Here is a tiny trained network, its code and every weight. The questions are about switching its units off for an input and a target symbol, where a switched-off unit gives its printed mean instead of its output.

import numpy as np


def w(rows, s, z=0):
    codes = np.array(rows[::2]) - 128.0
    scale = np.full(codes.shape[1], s)
    scale[-1] = z or s
    return codes * scale


def f(y):
    return y / 2 * (1 + np.tanh(0.7978845608 * (y + 0.044715 * y**3)))


def softmax(a):
    e = np.exp(a - a.max(-1, keepdims=True))
    return e / e.sum(-1, keepdims=True)


def log_softmax(a):
    a = a - a.max(-1, keepdims=True)
    return a - np.log(np.exp(a).sum(-1, keepdims=True))


def net(x, mask):
    ids = ['ΞΣαζητφψ'.index(c) for c in x.split()]
    T = len(ids)
    res = E[ids] + P[:T]
    q, k, v = (res @ M[0].T for M in (Q, K, V))
    z = softmax(np.where(np.tri(T) > 0, q @ k.T / 2**0.5, -1e9)) @ v
    res = res + np.where(mask[0], z, O[0][:, -1]) @ O[0][:, :-1]
    y = f(res @ A[0][:, :-1].T + A[0][:, -1])
    res = res + np.where(mask[1:9], y, B[0][:, -1]) @ B[0][:, :-1]
    return log_softmax(res[-1] @ U[:, :-1].T + U[:, -1])


Q, K, V, O, A, B = {}, {}, {}, {}, {}, {}
E = w([
[154,142,88,82,103,144,36,166],'Ξ',
[146,90,40,186,70,59,183,116],'Σ',
[165,142,42,82,52,116,204,107],'α',
[186,115,86,121,167,117,102,222],'ζ',
[250,104,117,210,176,78,149,112],'η',
[135,115,61,104,216,163,205,135],'τ',
[53,85,69,200,168,107,192,210],'φ',
[97,118,182,102,112,71,58,44],'ψ',
],0.016)
P = w([
[114,53,66,145,18,160,104,143],'0',
[147,154,154,168,55,153,114,180],'1',
[124,8,128,48,168,115,133,178],'2',
[159,127,10,139,163,116,86,122],'3',
[122,202,170,171,76,100,131,173],'4',
[100,40,129,66,203,54,183,151],'5',
[135,165,33,145,189,63,99,138],'6',
],0.013)
Q[0] = w([
[146,214,1,203,157,173,92,130],'H1',
[196,47,10,99,144,56,107,209],'H1',
],0.0089)
K[0] = w([
[39,218,204,180,254,88,167,174],'H1',
[120,202,155,65,140,31,149,100],'H1',
],0.0098)
V[0] = w([
[3,134,99,87,95,217,185,99],'H1',
[172,152,75,79,103,186,158,132],'H1',
],0.0077)
O[0] = w([
[50,171,107,97,172,88,129,93,3],'H1',
[116,173,168,47,57,43,254,101,227],'H1',
],0.012,0.0036)
A[0] = w([
[147,160,124,201,133,250,137,145,20],'N1',
[140,91,128,97,177,159,191,134,3],'N2',
[95,129,201,100,107,113,146,43,89],'N3',
[176,155,157,201,149,131,186,98,209],'N4',
[92,88,12,127,172,93,179,87,160],'N5',
[89,47,104,102,194,155,123,155,149],'N6',
[136,19,97,141,179,100,124,59,192],'N7',
[124,195,223,125,55,106,90,154,129],'N8',
],0.011,0.0049)
B[0] = w([
[72,236,190,102,75,57,178,171,161],'N1',
[94,145,66,180,107,125,184,173,150],'N2',
[185,90,160,188,147,140,132,168,162],'N3',
[135,94,155,79,150,71,128,115,169],'N4',
[131,130,178,134,180,108,59,116,249],'N5',
[127,76,144,110,83,119,102,2,180],'N6',
[84,199,136,111,82,241,168,187,203],'N7',
[120,135,118,140,165,214,177,85,167],'N8',
],0.0099,0.013)
U = w([
[178,145,196,56,81,79,103,43,31],'Ξ',
[98,254,134,120,78,202,137,94,136],'Σ',
[95,148,120,18,215,94,165,150,210],'α',
[206,10,44,223,129,89,155,112,201],'ζ',
[134,153,117,136,117,162,179,226,2],'η',
[73,201,48,76,58,128,220,70,87],'τ',
[59,124,94,203,81,102,166,132,175],'φ',
[166,73,231,111,201,198,91,72,201],'ψ',
],0.0078,0.0029)

Each question gives the input, a string of symbols that net reads in full, and the target symbol t.
The units are the heads (2 rows each of Q, K, V and O) and the neurons (one row each of A and B). Each row of codes is followed by its name. A weight is (code - 128) times the scale printed after its matrix; where a second scale follows, it is the last column's (O, A, B and U).
mask holds one flag per unit, heads first, then neurons. A switched-off unit (its flag False) gives its mean, the last column of its rows in O or B, instead of its output. The means were averaged over made-up inputs and are rounded, as every weight is.
A unit's drop is (log p(t) with every unit on - log p(t) with that unit switched off) / (log p(t) with every unit on - log p(t) with every unit switched off).
The circuit of an input: a set's keep is (log p(t) with only the set's units on - log p(t) with every unit switched off) / (log p(t) with every unit on - log p(t) with every unit switched off). Starting from all 9 units, units are removed one at a time, each time the one whose removal leaves the highest keep (on an exact tie, the one counted first), for as long as the keep stays at least 0.8.
circuit, biggest first: the units of the circuit, biggest drop first
most important unit: the unit with the biggest drop
top k neurons: the k neurons with the biggest drops, biggest first
input α ψ φ, target ψ: top 2 neurons	[N6, N5]
input Σ φ ζ Ξ α ψ φ, target Σ: top 2 neurons	[N1, N7]
input τ Σ ψ φ τ Σ, target ψ: circuit, biggest first	[H1, N5]
input ψ Σ η Σ, target η: top neuron	[N7]
input η Σ η ζ ψ φ τ, target Σ: top 2 neurons	[N7, N1]
input Ξ ψ η α, target Σ: top 2 neurons	[N7, N1]
input ψ φ α Ξ α Ξ ζ, target ζ: top 2 neurons	[N7, N1]
input ζ Ξ ζ α η Ξ α, target η: circuit, biggest first	[H1, N1]
input Σ φ α φ ψ, target ψ: top 2 neurons	[N3, N8]
input τ Ξ ψ ζ φ Ξ, target ψ: top 2 neurons	[N6, N1]
input ζ Ξ Σ ζ ψ, target ψ: circuit, biggest first	[N8, N3]
input ψ φ ζ ζ α η, target α: circuit, biggest first	[H1, N6]
input τ ζ ζ φ, target ψ: circuit, biggest first	[N5, H1]
input τ Ξ ψ ζ Σ ζ, target ψ: most important unit	N6
input ζ τ Ξ, target Ξ: circuit, biggest first	[N6, N8]
input Ξ ψ Σ, target ψ: circuit, biggest first	[H1, N6, N5]
input Ξ Ξ ζ α φ τ η, target ψ: circuit, biggest first	[H1, N5]
input φ ζ φ Ξ, target ψ: circuit, biggest first	[H1, N1]
input α Ξ α Ξ Σ, target ζ: circuit, biggest first	[N7, N1]
input α φ Ξ α ζ α ψ, target Σ: most important unit	N7
input η ψ η τ, target Σ: circuit, biggest first	[N7, H1, N1]
input η α Ξ Σ, target Ξ: top 2 neurons	[N5, N2]
input η η Ξ ζ ζ ζ Ξ, target ζ: top 2 neurons	[N7, N5]
input Ξ ζ α Ξ Ξ Ξ α, target Ξ: circuit, biggest first	[N5, N7]
input τ η α Ξ, target η: top 2 neurons	[N1, N6]
